Here is a tiny trained network, its code and every weight. The questions are about switching its units off for an input and a class, where a switched-off unit gives its printed mean instead of its output.

import numpy as np


def w(rows, s, z=0):
    codes = np.array(rows[::2]) - 128.0
    scale = np.full(codes.shape[1], s)
    scale[-1] = z or s
    return codes * scale


def norm(h):
    return h / np.sqrt((h * h).mean(-1, keepdims=True) + 1e-5)


def f(y):
    return np.maximum(y, 0)


def log_softmax(a):
    a = a - a.max(-1, keepdims=True)
    return a - np.log(np.exp(a).sum(-1, keepdims=True))


def net(x, mask):
    res = np.array(x, float).reshape(1, 8) / 4 @ E
    u = 0
    for l in range(2):
        y = f(norm(res) @ A[l][:, :-1].T + A[l][:, -1])
        res = res + np.where(mask[u : u + 7], y, B[l][:, -1]) @ B[l][:, :-1]
        u += 7
    return log_softmax(norm(res)[-1] @ U[:, :-1].T + U[:, -1])


A, B = {}, {}
E = w([
[160,159,189],'x0',
[148,67,139],'x1',
[199,31,104],'x2',
[184,103,55],'x3',
[119,214,61],'x4',
[168,181,184],'x5',
[191,252,84],'x6',
[205,194,130],'x7',
],0.0038)
A[0] = w([
[110,121,8,3],'L0N1',
[179,148,167,130],'L0N2',
[192,160,158,126],'L0N3',
[105,114,100,113],'L0N4',
[180,49,131,95],'L0N5',
[119,73,92,121],'L0N6',
[33,129,165,121],'L0N7',
],0.012,0.004)
B[0] = w([
[150,250,83,208],'L0N1',
[145,139,165,209],'L0N2',
[159,180,163,225],'L0N3',
[167,145,124,161],'L0N4',
[110,51,182,254],'L0N5',
[211,116,121,221],'L0N6',
[33,191,91,242],'L0N7',
],0.016,0.0039)
A[1] = w([
[161,142,119,64],'L1N1',
[44,172,224,69],'L1N2',
[60,1,164,98],'L1N3',
[168,179,103,5],'L1N4',
[156,168,115,13],'L1N5',
[125,124,131,16],'L1N6',
[105,206,126,141],'L1N7',
],0.0099,0.0015)
B[1] = w([
[115,149,138,157],'L1N1',
[112,87,252,243],'L1N2',
[192,80,61,235],'L1N3',
[109,184,115,195],'L1N4',
[110,163,120,176],'L1N5',
[128,138,111,128],'L1N6',
[112,106,73,254],'L1N7',
],0.018,0.0048)
U = w([
[112,71,105,12],'0',
[112,75,120,18],'1',
[159,167,56,104],'2',
[158,91,218,202],'3',
[102,87,92,31],'4',
[199,8,73,170],'5',
[180,220,130,164],'6',
[21,143,126,195],'7',
],0.014,0.011)

Each question gives the input, the list of numbers given to net, and the class t.
The units are the neurons (one row each of A and B). Each row of codes is followed by its name. A weight is (code - 128) times the scale printed after its matrix; where a second scale follows, it is the last column's (A, B and U).
mask holds one flag per neuron, layer by layer. A switched-off neuron (its flag False) gives its mean, the last column of its row in B, instead of its output. The means were averaged over made-up inputs and are rounded, as every weight is.
A unit's drop is (log p(t) with every unit on - log p(t) with that unit switched off) / (log p(t) with every unit on - log p(t) with every unit switched off).
The circuit of an input: a set's keep is (log p(t) with only the set's units on - log p(t) with every unit switched off) / (log p(t) with every unit on - log p(t) with every unit switched off). Starting from the 12 units with the biggest drops (on a tie, the unit counted first), units are removed one at a time, each time the one whose removal leaves the highest keep (on an exact tie, the one counted first), for as long as the keep stays at least 0.8.
circuit, biggest first: the units of the circuit, biggest drop first
unit that matters most: the unit with the biggest drop
top k neurons: the k neurons with the biggest drops, biggest first
top k neurons in layer l: the k neurons of layer l with the biggest drops, biggest first
drop when u is switched off: that unit's drop, to one decimal
input [8,-7,-1,-3,4,-2,-8,5], class 7: top 3 neurons	[L0N7 L0N5 L1N7]
input [7,-7,7,-4,5,-1,2,-2], class 7: top 2 neurons	[L1N3 L0N6]
input [-4,-3,-4,-7,4,7,1,5], class 7: circuit, biggest first	[L1N7 L0N6]
input [-6,-3,7,8,-2,5,3,-2], class 6: top 2 neurons	[L0N1 L1N3]
input [-5,-3,-2,7,-5,-5,2,-8], class 6: top 2 neurons	[L0N1 L0N6]
input [-4,8,-5,-4,1,0,0,4], class 7: unit that matters most	L0N7
input [7,1,-5,-4,3,-2,6,-2], class 7: top 2 neurons in layer 1	[L1N7 L1N3]
input [8,0,-4,-3,7,1,1,-3], class 7: top 2 neurons	[L0N5 L1N7]
input [7,8,-5,0,2,-3,8,-6], class 7: circuit, biggest first	[L1N7 L0N1]
input [-4,-1,-5,-1,-2,8,-8,2], class 7: top 2 neurons	[L0N7 L0N5]
input [5,3,-3,2,-5,4,-3,-8], class 5: top 4 neurons in layer 0	[L0N1 L0N3 L0N2 L0N5]
input [5,-6,4,-8,-7,-6,-7,-6], class 5: top 3 neurons	[L1N3 L0N1 L0N3]
input [-6,-6,0,-1,1,3,-6,6], class 7: drop when L0N7 is switched off	0.2
input [0,0,1,2,-2,-3,0,8], class 3: drop when L0N3 is switched off	0.2
input [-7,7,-5,8,4,-5,8,-8], class 6: drop when L0N2 is switched off	0.0
input [-8,8,-1,-6,-3,-2,-7,6], class 5: drop when L1N3 is switched off	0.7
input [-7,2,4,6,5,-1,6,-7], class 6: top neuron	[L0N1]
